Below are the code and all the weights of a small trained network. Each question names an input and a class and asks about switching units off, where a switched-off unit gives its printed mean instead of its output.

import numpy as np


def w(rows, s, z=0):
    codes = np.array(rows[::2]) - 128.0
    scale = np.full(codes.shape[1], s)
    scale[-1] = z or s
    return codes * scale


def norm(h):
    return h / np.sqrt((h * h).mean(-1, keepdims=True) + 1e-5)


def f(y):
    return np.maximum(y, 0)


def log_softmax(a):
    a = a - a.max(-1, keepdims=True)
    return a - np.log(np.exp(a).sum(-1, keepdims=True))


def net(x, mask):
    res = np.array(x, float).reshape(1, 2) / 4 @ E
    u = 0
    for l in range(2):
        y = f(norm(res) @ A[l][:, :-1].T + A[l][:, -1])
        res = res + np.where(mask[u : u + 6], y, B[l][:, -1]) @ B[l][:, :-1]
        u += 6
    return log_softmax(norm(res)[-1] @ U[:, :-1].T + U[:, -1])


A, B = {}, {}
E = w([
[136,96,88,8,104,135,242],'x0',
[31,200,115,164,173,136,170],'x1',
],0.012)
A[0] = w([
[129,127,64,64,106,160,85,105],'0.n1',
[188,8,27,54,107,212,160,102],'0.n2',
[115,209,105,145,107,88,128,47],'0.n3',
[183,56,53,92,134,124,168,102],'0.n4',
[159,104,183,134,87,126,72,196],'0.n5',
[94,129,106,52,93,118,204,254],'0.n6',
],0.011,0.0029)
B[0] = w([
[99,67,129,163,67,2,116,160],'0.n1',
[183,112,88,123,62,11,162,250],'0.n2',
[117,113,79,45,179,84,99,161],'0.n3',
[169,130,60,157,38,58,173,206],'0.n4',
[104,85,172,237,141,82,75,193],'0.n5',
[74,24,186,65,29,194,81,249],'0.n6',
],0.0077,0.011)
A[1] = w([
[140,7,230,157,110,92,59,179],'1.n1',
[233,31,134,232,48,19,43,190],'1.n2',
[229,179,105,91,76,254,197,2],'1.n3',
[73,229,42,180,149,170,62,80],'1.n4',
[80,188,133,102,219,40,68,179],'1.n5',
[92,215,116,91,130,174,125,180],'1.n6',
],0.0073,0.0037)
B[1] = w([
[110,194,132,193,144,160,102,205],'1.n1',
[164,192,149,243,117,193,66,254],'1.n2',
[97,32,70,126,206,110,172,128],'1.n3',
[84,155,107,2,121,49,187,170],'1.n4',
[127,178,41,80,213,59,152,180],'1.n5',
[100,20,139,103,157,116,75,150],'1.n6',
],0.0091,0.014)
U = w([
[135,167,147,240,140,168,54,255],'0',
[63,157,73,82,174,75,120,247],'1',
[163,62,69,135,1,69,138,202],'2',
[192,64,247,117,228,224,207,1],'3',
[187,106,190,108,184,165,191,1],'4',
[9,45,131,73,82,219,136,140],'5',
[201,137,114,96,163,235,171,1],'6',
],0.0087,0.0038)

Each question gives the input, the list of numbers given to net, and the class t.
The units are the neurons (one row each of A and B). Each row of codes is followed by its name. A weight is (code - 128) times the scale printed after its matrix; where a second scale follows, it is the last column's (A, B and U).
mask holds one flag per neuron, layer by layer. A switched-off neuron (its flag False) gives its mean, the last column of its row in B, instead of its output. The means were averaged over made-up inputs and are rounded, as every weight is.
A unit's drop is (log p(t) with every unit on - log p(t) with that unit switched off) / (log p(t) with every unit on - log p(t) with every unit switched off).
k most important neurons: the k neurons with the biggest drops, biggest first
k most important neurons of layer l: the k neurons of layer l with the biggest drops, biggest first
drop when u is switched off: that unit's drop, to one decimal
input [0,-6], class 0: most important neuron => 1.n2
input [0,1], class 1: 4 most important neurons => 1.n2, 0.n3, 0.n2, 0.n6
input [-1,1], class 1: 2 most important neurons => 0.n6, 0.n2
input [0,7], class 1: 3 most important neurons => 0.n6, 1.n5, 0.n3
input [0,-5], class 0: 2 most important neurons => 1.n2, 0.n5
input [8,6], class 5: 2 most important neurons => 0.n6, 1.n5
input [-2,2], class 1: 2 most important neurons => 0.n6, 0.n2
input [-4,3], class 1: 2 most important neurons => 0.n6, 0.n2
input [1,1], class 5: 3 most important neurons of layer 0 => 0.n6, 0.n5, 0.n2
input [-5,3], class 1: 3 most important neurons => 0.n6, 0.n2, 1.n4
input [1,7], class 5: 2 most important neurons of layer 1 => 1.n6, 1.n1
input [7,8], class 5: drop when 0.n6 is switched off => 0.2
input [4,3], class 5: drop when 0.n6 is switched off => 0.8
input [-1,-4], class 0: drop when 1.n2 is switched off => 0.1
input [4,8], class 5: drop when 1.n6 is switched off => 0.0
